Rows, each with the group of its hidden value
[   3  -96  -83  -95 -127   58  -46   65   54  104   65   53   -6  -26
  -45   60   12   84  -43   59  -70   17  177   -3   31 -116   90  -71
   31    2  131  -27  -76   47  -64  -96  -51  -51] | Gg
[ -44 -203 -204   -9 -190   14 -235  -18  132   93  -32 -122  -75  -93
   11   82   46   63 -174  155  -72   -5  136   12   36 -100   18  -47
  187   79  106  -59   26   34  -51  -29    4 -188] | Nb
[  96 -164  -21   78 -122  -17  -69  -38  159  -29 -327  141   14   97
  121  -51 -100  -40  -75   50 -126   93  126   -2   74 -188  -40   25
   14  -33  247   76   62  -41  -10   89   20  -61] | LB
[ -29 -115  -57  -25   21  119  -19  -21   92  -26 -111   -5    3  -92
  -14  121   72  -58  -48    4 -142  -76  116  -64  -17  -67   92   32
   71   60  199  151   55  -25   57  145   18   27] | Zl
[  38  -10 -170  -53  -61  -54 -148  -90  -31  176  246 -181  110 -114
  -86  213  196   99  -35  171   -5   44   80   -4  -27   41   67 -125
   60  205  -33 -123   18   63  -73  -67   63  -47] | LB
[  76 -133    5   26   43   50   60   34  251 -128 -312  -27   56   64
  -36  -21   35 -130  -19   65 -202  -25   41  -27  105  -60   60  -47
   60   16  308   86   56  -78  111  128  -17   12] | Th
[ 421   10  380  386  579 -446  376  224  635 -146 -199 -278  186  320
 -147 -175   49   37   47  233    3 -311  224 -180  516  -58 -591   48
 -181 -253  -92 -316   21  -43  163  -80  177 -104] | SR
[ -77   69 -126 -161   15  -56 -305  121   20  387  518 -586 -100 -410
 -282  552  362  154  -79  308  199 -119  314   27  -11   35  -59   65
  224  148 -370 -220  -44   80 -281 -179   99 -268] | Gg
[  57  -50  -64 -121 -228   49 -184  -82  -24  201  191  212    7 -166
   34   13  102   90 -112   -6 -184  135   95  146   -3 -168  233  -81
 -120   54  112   41 -184   69 -131  -98   42 -119] | Gg
[  70 -108  -33   33  -62   -5  -58  -26  101   17 -171   46   40   38
   50   47  -19  -13  -45   62  -94   51  129  -23   43 -128  -14    8
   26   11  170   50   52  -18  -26   61   31  -34] | SG
[ -68 -119 -107  -74 -140  173 -230 -115  -99  123   22   82  -45 -185
  100  215   83   21 -133  -47 -157   20  107   -4  -98 -162  161   60
   49   86  133  234   19   36 -106  122   72  -50] | Th
[ 479    9  534  406  614 -382  295  139  778 -227 -441 -189  125  141
  -84 -239  157 -188  -36  140 -232 -278  115   -8  548 -137 -448  175
 -270 -270   36  -66  -27 -156  202  137  283 -190] | Zl
[   9   37  152  -32   85   67  -29  -72  -39  152  172  309  -32 -279
   89  128   58   37  -46 -194 -154  -66  298    1  -52 -253   50  266
 -220 -103    0  258 -131   34 -103   99  178   -8] | Th
[-187  -83 -135 -146 -150  174  -52   53  -71   72  -93  107  -96 -149
    0  255 -121  -34   45  -23   39   35  366  -84 -188 -140   69  190
  179   -7  159  157   81  -32  -89  106  -78   72] | SG
[ -98 -142  -99 -107  -54  218   20   35   51  -53 -165   67  -26  -62
  -27  113   -2  -77  -11  -31 -151  -49  139  -77  -66  -79  176   13
  121   40  301  195   48  -34   62  138  -80   86] | Zl
[-153 -118 -253 -251 -284  256 -117   21 -149  101   39   51   -8  -69
  -52  211    8   24    2   27  -83  114  112  -16 -157  -52  310 -129
  182  137  264   99    7   34  -87  -17 -155   69] | SG
[  11 -208 -115  117   11  110   -9 -104 -101  -63 -207   74  119  250
  185  122  -97   92  -56  -32  -99  -66   33 -273  -16 -119  -82  -54
   68   48  234  187  227   59   37  159   26  140] | MN
[ -30 -148 -151   49  -28   54   59  -26 -124   23   -8  120   96  202
   99  115 -152  179   10   -5   40  -59  201 -275  -52  -99 -111  -40
   56   16  132   33  146   95    6   10  -32  154] | Gg
[ -26 -217 -177   40 -169   -2  -92  -29  165  -17 -194   54  -33   13
   62  -50  -91   14 -109   92  -86   20  170  -32   27 -118  -14  -19
  140   27  221  -29   61   -2   44   28  -31  -79] | Nb
[-189   37 -191 -146   30  -36 -175  137    6  309  455 -469 -120 -387
 -264  514  200  145   -8  247  274 -170  460  -86 -102   44 -119  158
  284  107 -320 -214   24   68 -187 -129   37 -140] | SR
[ 170  -35  152  101  199  -88  201   84  287 -112 -242   23  118  132
  -49  -61   -9  -80   61   49 -131  -66  148  -73  177  -88 -112   29
  -75  -99  190    6   24  -68   97   67   39   41] | MN
[ -83 -167 -196  -34 -157    5 -391   28   88  242  144 -363 -163 -240
  -37  316  165  129 -233  231   36  -78  213   15   35 -111  -70   42
  262   90 -116  -84   28   70 -200  -69   75 -321] | Nb
[ -85  -57 -176  -55   30   11 -210   69   88  126   31 -555  -36 -186
 -181  464  217  -21  -39  287  109  -88  185  -75  -26   67  -73   46
  348  177  -80  -77  179  -24 -108   56   36 -121] | MN
[ -98   42  -21 -283  168  219  298  254  112  -28  197 -116   65 -116
 -371  162  177  -52  173   20 -110 -179  178  -84  -11  110  294 -128
   72   38  212   -3 -121  -11  122  -65 -182  196] | Zl
[ -72  -50 -185  -58    6   69 -350  -88 -115  257  314 -446  -12 -275
  -69  511  336  121 -154  177   19 -109   80  -66  -68   14   21   -3
  203  239 -172   29  101   91 -182   35  151 -147] | Th
[ -80  -42  -39 -103   22  107    1  107   39   59  -16  -89  -31 -104
  -95  253   32  -19   36   46   -6  -63  264  -84  -43  -78   25   97
  131   -7   92   77   42  -17  -62   50  -29   24] | MN
[-161 -161 -170 -101   -4  289   -7   -6 -153   14   40   21    0  -22
   16  267   23   81  -40  -73  -84 -161  128 -235 -130  -60  131  -23
  136   88  197  235  108   71   27  122  -57  159] | Zl
[  84  -79   94  166  468   38  482  130   26 -204  -82  -16  271  461
  -32   77 -101  144  169  -60  -18 -350  135 -511  127    5 -271  -80
  -45 -103  171   53  204   71  216   70  -29  373] | Th
[ -66 -128 -137  -46 -127   43  -13   47   60   47  -54   84  -33  -17
   -5   66 -102   50  -13   52    7    7  280  -74  -36 -113   -4   33
  109   -8  149  -17   28   16  -16  -16  -67    6] | SR
[ -39 -119 -123  -57 -152  108  -97  -65   12   13 -167  100    9  -61
   51   98  -19  -63  -32   11 -125   93  123   -4  -76 -109  133   19
   91   73  247  137   63  -32  -17  120  -14   21] | MN
[-125 -132 -167 -214 -187  271  -14   47  -20  -17 -120   97   -8  -55
  -57  112   -2  -75   16  -21 -179   62   88  -11 -104  -63  320  -93
  145   81  367  169    1  -24   14   69 -154   98] | Th
[ -31 -178 -189  -23 -197   60   -5  -10   42  -23 -189  142   29  106
   47  -14 -147   23   -9   56  -46   82  168  -81  -39  -95   49  -68
  116   43  279    4   80    2   36   21 -102   58] | Gg
[-210 -158 -248 -204 -246  300 -113  -38 -121   24  -97  124  -58 -146
   17  204  -29  -60  -21  -47 -122   68  146  -42 -214  -81  302    2
  201  127  320  235   68  -12  -14  142 -118  101] | Th
[ -60 -144  -93 -103 -195  230 -223 -112 -146  124   12  206  -42 -128
  147  161   40   49 -143 -108 -217   50   71    5  -93 -217  222   19
   -4   50  204  293  -25   56 -125   98   42  -33] | Th
[  23 -102  -67  -53  -45   84  -28   48   41   31  -67  -52   53   66
  -33  131   35   30  -17   74  -94    0   87  -68   39  -76   60  -87
   78   36  179   41   39   15  -39    1  -36    7] | SG
[-109   25   22 -112  -22   51  183   92   36   33  -44  348  -51 -158
  -34   63 -202  -53  154 -110   47   20  515  -66 -145 -168    7  285
  -26 -139  139   97  -38  -55   -8   62  -61  149] | LB
[ -62 -158 -235  -77 -246  132 -173 -120  -50   25 -160   54   30  -40
   65  124   -3  -46  -57   54 -125  146   45    2 -117  -64  193  -74
  156  169  277  116  106  -17  -21  117  -39   24] | MN
[-159   60 -140 -276  109  173   78  167  -43  123  359 -318   43 -223
 -340  399  246   29  125  110   28 -149  205 -106 -102  137  209  -79
  189  151    9  -51  -24   36  -22  -70 -100  118] | Th

New part:
[ 149  -40 -230 -102 -101  250  -31   78   28  134  193  139   47  115
   55  -94   85   47 -280  144   63   26   19   55 -153   93  -14  -98
 -151 -117   56   -8  194  -82  303 -221 -229  -82] | DT
[ 138 -129 -191   68   38   34   12   89  180  -23  193 -101  -36  -94
  -88 -105   91  -41  -10   59 -156 -244  -13 -108   -8  -10 -208   -8
   14 -102  -12    0  -83  -84  195 -127 -101   40] | SN
[-123  168  212   80 -164  -98   62  -36   54  -42   65 -156    3  -21
  -43  134  -54   -7  169  -96   52 -179    0 -144   71  -73 -131   34
  103 -110  -42  -21 -136  -31 -218  136  112   49] | QT
[  19 -111  125    3   39  -47   94    5   75 -111  166   14 -127 -102
  -67  -95   22 -224   -5   42  -13  -92 -342    7   65  -38 -269  -59
   89  -81 -144 -198 -113 -209   23    0   35 -112] | SN
[ 178  100 -389  -54 -103  201   12  -26  -25  159   94  145  -44  -21
   54  -28  -47  162 -149  157    8  -60   77   77 -135   93 -126  -98
  -65  -99   16   29  149    0  337  -59 -288   14] | Pf
[ -61   16 -165   -7 -228  136   46  111   -7   85   68  213   95  202
   57  -47  -92   75 -158   96  155   31   74   99 -242   14   45  -98
 -113 -172   98  -15  251  -63   92 -171 -172   87] | DT
[  46  -17 -120  -43 -163  182   29   41   -9   77  108  212   27  207
   11  -38  -23   28 -171  100  157    8    6   71 -247   44  -13  -74
 -158 -148   72  -73  200 -111  118 -187 -129   34] | Fp
[ 137   91  295  -21  -79    8  -87 -174   46   -4  201 -201 -135  -31
  -29  132   87 -183   79 -153  -21 -195  -93 -143  202   71 -181   74
  127   22 -100  -89 -303   23 -122  139  238  -95] | QT
[ 238  -16 -340  -38  -86  180    8  -55   -7  130  107  193 -123   54
  -24  -38  -58   56  -93  136    4 -136   21   74 -203   99 -161  -71
  -94  -77   14  -65   91  -39  305 -103 -198   88] | SN
[ 187   -7 -162  -77    7  160  -74   26   92  132  312  -94  -44    1
   87  -88  118  -56 -176   92 -120  -86  121  -43   -2  192  -80  -42
  -89  -53  104   29   20    8  338 -138 -157 -139] | DT
[ -82   33  197   28   74 -134   60  -46   88  -61  245 -188 -197 -157
   68  -37  -56 -298  132  -47 -139 -161  -85  -44  214  151 -202  -17
  161  -47  -28  -97 -195  -11  -14  138   94 -126] | BB
[-163  199   65   10 -153  -25   98   78    1  -43   52  -52  133 -158
   69   -6   -5  100 -105   52   87   89 -172    4  117 -163 -148  -95
  136 -143 -115   15   38 -118  -36   95 -120 -166] | Pf
[ -52  -14  158  146 -104 -157   24  -98   47  -91   96  -32 -208   33
  -22   40 -201 -276  243 -144  -61 -263  -11    6   32   71 -179   47
  179  -32    6 -137 -227   63 -208  118  244  196] | SN
[ 133  -23 -382   -2 -189  143   35   67  -10  109   60  245   21   91
   -3  -94  -95  136 -177  174   45  -33   10  129 -271  -34 -115 -116
  -94 -115   41  -38  193  -79  293 -166 -269  117] | SN
[-235   62   58  -24 -250   30  207   68 -102    1  -14  361   49  237
   21  -27 -214   17 -102  140  329  147 -170  179 -327  -82  -22 -154
 -140 -222   31 -195  314 -250  -70  -93 -126   35] | Fp
[ 340   46 -320 -102 -120  275 -116  -83  -33  173  156  126  -62   13
   58  -24   59   80 -248   96   -9  -39   17   80  -63  118 -129  -62
  -36  -11  -22    2   44   42  349  -84 -184  -51] | Pf
[ 221 -126 -345  -19    4  179   77  -36   41   80   92  245 -182   69
 -112  -58  -57    2  -11  152   25 -225  -37   43 -261  112 -183  -65
 -138 -130  -13 -119  106 -124  279 -152 -186  150] | SN
[-141  185   37  -56 -268    1   91   96  -71   65  126   96  155   94
  129  -65  -86   96 -252  156  148  229  -77  115 -162 -121  -67 -151
  -93 -126   82  -71  217 -166  120  -62 -205 -169] | Fp
[  91 -118 -235  -61 -132  211   10   93   14   85  121  261   16  159
   22 -110  -12  -10 -225  124  108    8  -51  128 -206   64  -13 -112
 -109 -135   22  -67  211  -96  219 -222 -187   32] | BB
[ 106   38 -225  -69 -122  184    7   35    1  147  178  127    7  136
   64  -61  -12   67 -197  151   51   -2  107   54 -220  107  -38  -89
 -180 -117  127  -18  197  -62  286 -175 -227  -27] | Fp
[-166   -5  159   68  -77 -104  178   64   74 -122   46   10   -3  -36
 -111   -3  -53  -59  103   25  100 -113 -238  -64  -29 -155 -194  -47
   50 -177 -109 -136  -24 -235 -145   25   14   15] | QT
[ 159   -1  -76  -31 -265  214  -48  -25  -14   74   23  188   58  203
  -87   80   35  101 -126   -4  201  -76  -57    2 -177  -67  -39  -13
  -69 -101  -61  -56   64  -71   -6 -118  -16  115] | QT
[  75  -10   30  -43 -211  224  -86   84   35   20  128   62  184  162
   13  -10  171   49 -283   -5  165   69  -62  -18  -61  -72   22  -23
  -55 -119  -12    8   86  -87   -8 -191  -22  -78] | Fp
[ 145    6 -342   58  -36  105   -1    2   81   78  117   13  -86  -37
   -8  -32  -49   56   16   62 -107 -240  166  -22  -86  108 -138  -18
   -3 -101   53   55   12   55  223  -64 -157  145] | Pf
[  47   80  327   45  -18  -29  -45 -107  126  -85  171 -309  -74 -111
  -85  145  148 -145  161 -186  -36 -267  -87 -254  273    2 -186  108
  171  -44 -135  -23 -336   -8 -229  146  253  -71] | QT
[-124  151  285  -12  195   -8  146  -73  119  -95  193 -273 -129 -218
  -35   89  130 -119  177  -25   13 -194 -106 -249  233  114 -201   29
   45 -181  -99  -32 -133 -152 -126  146   54 -232] | Fp
[  87   18 -320    3 -298   85   29   57  -60  126   45  289   36  165
   33  -83 -182  120 -185  161   78   28   17  191 -320  -63  -93 -131
  -89  -85   78  -75  205  -59  250 -143 -234  143] | SN
[  -6  120 -267 -112  -32  168  129   97    1  112  121  103   61 -112
   72  -86   28  185 -221  243   78   79  -81   46  -70   11 -115 -171
  -96 -190  -40   23  259 -174  339  -70 -399 -195] | BB
[ -39  169  121  -43   19   -9  128    3   84  -16  148 -201   15 -217
  -56   48  124   76   22   74   24  -93 -179 -189  142  -89 -240  -43
   26 -145 -141  -20  -65 -206   48  101 -113 -231] | QT
[-222   78  -66   83  130 -244  295  146  154  -80  172 -197  -56 -323
  -31 -138  -91    1  150  207 -166 -152 -116 -107   35  -94 -336 -120
   33 -197  -12  -48    7 -254  195   73 -269 -124] | SN
[-206  190 -211   45  -99   -5  173  119   43   91   92   -2   57   -2
   84  -24 -152  167   28  157   28  -66  232  -22 -171   51  -33 -100
 -109 -231  163   81  240  -57  150  -38 -296   47] | DT
[  91  199  -55  -74 -352  281 -100  -14 -107   69  -35  169  220   66
   69   97   92  238 -328  -15  274  174 -130   83   16 -150   -3  -60
   81  -92 -156   59  110   -6  -50  -11  -75  -82] | Pf
[  -2    2 -193  -24   17  153  106  121  106   46  153   17   54    1
  -25  -71   88  106 -108  162   46  -80   40  -83 -138   33  -76  -72
 -160 -221   51   29  186 -172  210 -176 -258  -57] | Fp
[ -19 -132 -303   92   73  -31  216   97  132  -21   87  111 -140  -46
 -130 -121 -134  -13  140  178  -64 -281  -17  -22 -233   20 -228  -80
  -92 -209   31  -93  103 -191  211 -120 -227  183] | SN

Next part:
[  23  100   -8   48 -116   76  106  -82  -64 -106   12   66  139   38
  -69    6  -14   33  178   24    0   46 -106   41 -163  -86   70   31
 -138  -76   19  104   -8 -114  -35  -17   -9  256] | K
[ 196  239  -71  -91    6  -54  207 -205  -41   49  169  317  177  153
 -115  144  118 -145  235 -151  -21  220   83  -68  154  -45 -219 -223
  233 -191 -198  -28  183   35 -116 -251  234  443] | S
[ 457 -212  387  564 -538 -180   92  285  -29  -75   18  473  710 -152
 -302 -216 -306   72  403   76  278  -98   10 -361  101  129   74   43
  139 -236   20 -160   40   86  -18 -172   30  329] | G
[   2  408 -316 -304  435  203   49 -245  -77 -322 -240 -601 -259 -115
  341  343  -48 -135 -298  249 -233 -127  149  296 -618 -364  -54  304
  -36 -163  123  -13 -201   41  -90  243 -117  183] | F
[  81  -66  111  152  -42 -108  160  -95   23  177 -119  -54   87  -79
  -30  -65 -162  -10   14  289   40 -126  -17   11   13  -10   -1  153
   43 -111   -2  -82  103   39   12 -179 -167   33] | S
[ 367 -336  433  119 -162   14    1    6   57  253  -11  158  419  -40
 -349  -89 -215  107  135  319  164 -255 -154 -208  235  295 -176  -68
  256 -163 -135 -228  318  -31   71 -332   43  257] | P
[ -88  376 -259 -368  627  121  108 -321  -95 -103 -248 -562 -358  -33
  440  345  -15 -246 -392  268 -295   39  303  399 -615 -303 -309  299
  -20  -26  244 -170 -331  303 -192   24 -148   62] | P
[-219  203  -22 -371  235  347  -20    3  -12   79 -156 -125 -138    8
 -161  149   89  -39  179  235 -260 -442  -84  167   18 -125  -26  199
 -286 -168  -58  281  201 -384  223  259  -91   14] | S
[ -28  347 -225 -365  187  116  212 -395  -60   88  208   98 -131  275
  -29  210  219 -125   99 -148 -172  306  -72   44   72 -133 -121 -225
  152 -146 -252  113  318  -91  -64 -253  225  411] | S
[ 176  -91  319 -176  152   68   36  135   31  244  -42   33    0   36
   13  -45 -127  -52  121  253  -60  -25   41 -121  -26   78 -179  202
  126 -136   90 -105  183   96   39 -259   -7  161] | V
[ 228 -128   21  181   58 -237  127   33  113   31 -159 -136  -24 -172
  300 -165 -257  -29   27  279  116  169   29  -84 -247 -128   98  277
   92 -127  130  -90    8  152  -45 -184 -198  158] | R
[ 154   -1  184  147 -205   20  121   33  -82  -32   53  201  273   46
 -124  -63 -122   22  198   44   44   69  -58 -120  -94    8   39   60
   13 -117   50  -35   51   42  -46 -170   31  259] | K
[-100  428 -265 -564  635  104   35   22   36   67  -86  190 -225   67
  192  275  312 -369  362 -104 -311  132  398  215  -26 -248 -507   25
 -152 -127   56  169 -120   -9  -37  129  119  283] | P
[  36  101   35  -21   53  -20  180  -85  -33   77  -36  -33  -39   47
   51    6  -88  -72   22  157  -62   46   -1   -3 -114 -109   25  184
   50 -135   27  -18  125   61  -29 -157  -77   95] | V
[  21  193   89   -6 -238  249  181 -286 -236 -142  183   30  205  249
 -266  126  -42   75  -53  -14  -71   45 -256  -17 -199  -22  132  -46
   58 -107  -84  -21  182  -42  -87 -185  120  269] | K
[-185  457 -175 -326  433  300  103 -237 -255 -292 -153 -566 -318   58
  427  311  -44 -158 -382  155 -354  134  217  373 -873 -341 -109  385
 -188   28  399  -88 -456  314 -219   67 -120  101] | G
[  31  428 -349  133 -248  -39  378 -496 -184 -271  231  124  133  233
 -120  169   44  -62  -19 -218  -18  309 -199  -28 -107 -280  294 -158
  189 -225 -288   77  272  -53 -170 -150  138  339] | R
[ -35  171  -70 -111  -65   27  207 -287  -66   56  194  240   49  264
  -99   53  204   -9  238 -177   -7  341 -134  108   -5  -25 -104 -225
  -81   26  -86  136   63 -115 -137 -232  142  358] | B
[   2  498 -200 -631  661  243  -41   75  -29 -132 -143  -41 -217   19
  256  389  247 -334  217  -32 -340    3  453  261 -313 -264 -538  144
 -136 -141  179   92 -286   41  -90  256  131  335] | F
[ 389  -60  213 -226   76  180 -172  264  133   27  -53  268  345 -127
 -270   83   26   -4  510  117   38 -340   48 -172  238  129 -322  -99
   78 -295 -153   66  209 -302  161  102  207  521] | S
[ 316   61   16  -70  142  -32   38  186   85  -55  -76   77   70 -122
  109   -2 -164 -127  223  147  -16    8   99 -251  -53 -153   15  203
  223 -350  -39  -15  242   19   66  -33   38  326] | V
[ 137  129 -128  -40  -38    4  104 -283   13    1   76  305  316   69
 -301  162  179  -45  303  -87   59  -25  -57   75  234   21 -250 -355
   34 -129 -285   61  132 -231  -51  -54  181  428] | P
[ 312 -223  328  585 -443 -135  -29  322   28 -178 -299  237  714 -354
 -354 -119 -245  111  387  294  296 -608   74   16  -25  108  -64  187
 -257 -124  151  -62 -325 -145   14  300 -217   69] | B
[-359  351  -86 -646  426  513  -91   75  -31   18 -169 -144 -305   81
 -100  242  238  -89  263  160 -399 -435  -36  286  -98 -200 -113  250
 -471 -128   27  428  105 -482  235  435  -54   19] | V
[-340  335 -138 -671  479  385    0  -96  -18  112  -58 -134 -413  192
   64  214  304 -107  195   55 -356  -52  -22  328 -148 -172 -212  114
 -382   -2   53  354   42 -319   87  168    3  126] | V
[ 151 -271  385  127  134 -146   48  360   57  255 -195  -53  -53 -165
  372 -307 -345  -58  104  361    5  186  207 -144 -299    5  -59  488
  -34  -21  445 -185 -164  399   -3 -333 -253   29] | G
[ -18  271 -103 -124  146  280   85 -308 -198 -342 -129 -547  -86   17
  149  253 -154   12 -394  255 -163  -92  -79  237 -699 -229   94  278
  -50  -73  161  -97 -164   83 -135   83 -115  129] | B
[ 217   21  194  287 -302   60  -13  224  -68 -248 -126  273  563 -165
 -311   17 -105   39  384   82  112 -370   64  -13  -84   13  -65   82
 -203 -161   87   21 -211 -140   -5  246  -17  243] | K
[ 137  -82  218 -125  168    1   59   58   60  266  -83   -3  -18  -23
   41  -42 -105  -61  111  265  -43  -42   65  -57   21   46 -186  163
   91 -121   54  -84  145   74   44 -234  -52  145] | S
[-319  369  -86 -585  372  445   37 -133 -111   27  -40 -188 -332  216
  -32  251  191  -91   49  105 -377 -156  -83  256 -207 -187  -78  188
 -278  -79   24  270  137 -261   90  159   -3   54] | V
[  93  255  -55  -35 -169  -34  282 -418 -123   37  265  306  211  299
 -216  165  223  -39  170 -239   36  307  -53  102   89   31 -232 -366
  110  -16 -187   -5   56  -19 -234 -318  245  439] | V
[  41  -22  224 -136   15  149  123  -60  -90  138  111   -7  -54  193
   24  -74 -128   26    3  125  -92  240 -171 -129 -189   12   71  139
   90  -72   72  -48  244  104  -13 -375   30  207] | K
[-261  559 -144 -340  -41  384  224 -448 -279  -25  248  348  182  432
 -586  414  367 -122  183 -253 -290 -167 -131  203  234  -68 -184 -319
  -84 -145 -345  196  288 -305  -36   31  287  216] | P
[  39   92  -79  191 -194  -16  170 -130  -67 -128   20  -30  103  -23
   56  -71 -115   51   95   40   28  163 -126  -32 -215 -161  255   75
  -68 -109   11   88   28  -36  -31 -103  -65  272] | G
[  -9  247 -128  -83   68  112  165 -263 -102 -141  -44 -240  -61   56
   47  159  -54  -35 -135  143 -107  -22  -77  120 -306 -198   93  148
   12 -137  -16   16   63  -26  -66   -6  -60  147] | V
[ -40  108    6  -94  -25   86  149 -160  -58   35   82   94    9  168
  -58   14   61    5  155   -7  -45  171 -142   56  -99  -55    5  -16
  -92  -33  -15  110   99  -97  -49 -150   31  234] | B
[ 382  155  -30 -111   58    5   47  135   22 -179  121  366  227   35
   15   58  -24 -143  386 -144    9  277   82 -304  -36 -125  -78  -54
  259 -328  -97    9  213   22  -44 -102  273  589] | B
[ 307 -378  296  212  157 -310   61  289  169  218 -247 -140  -64 -246
  462 -339 -417  -41   27  442  141  235  148 -177 -321  -15  -12  478
  113  -59  371 -247  -92  393  -36 -355 -296   59] | B
[ 188   23  155  188 -228 -105  262 -215 -139   54  211  163  200  176
   39  -74 -101   11   28  -74   76  486  -32 -106 -175   36  -22  -89
  187   -5   66 -184  -11  304 -226 -535  104  383] | G
[  44    3  236  -42  -37  176  -61  335  -17    2  -87  241  220  -72
 -131  -66  -36   -9  460   91  -63 -190   66  -55  -36    0  -86  175
 -275 -124  156  152  -64 -144  116  118  -12  218] | G
[ 301 -390  501  338 -408  -44   17  107   30  143  -39  195  498  -64
 -338 -209 -210  220  247  274  276 -226 -196 -101   67  306  -72    4
  -35  -12   51 -125   26  -88    4 -215  -69  196] | B
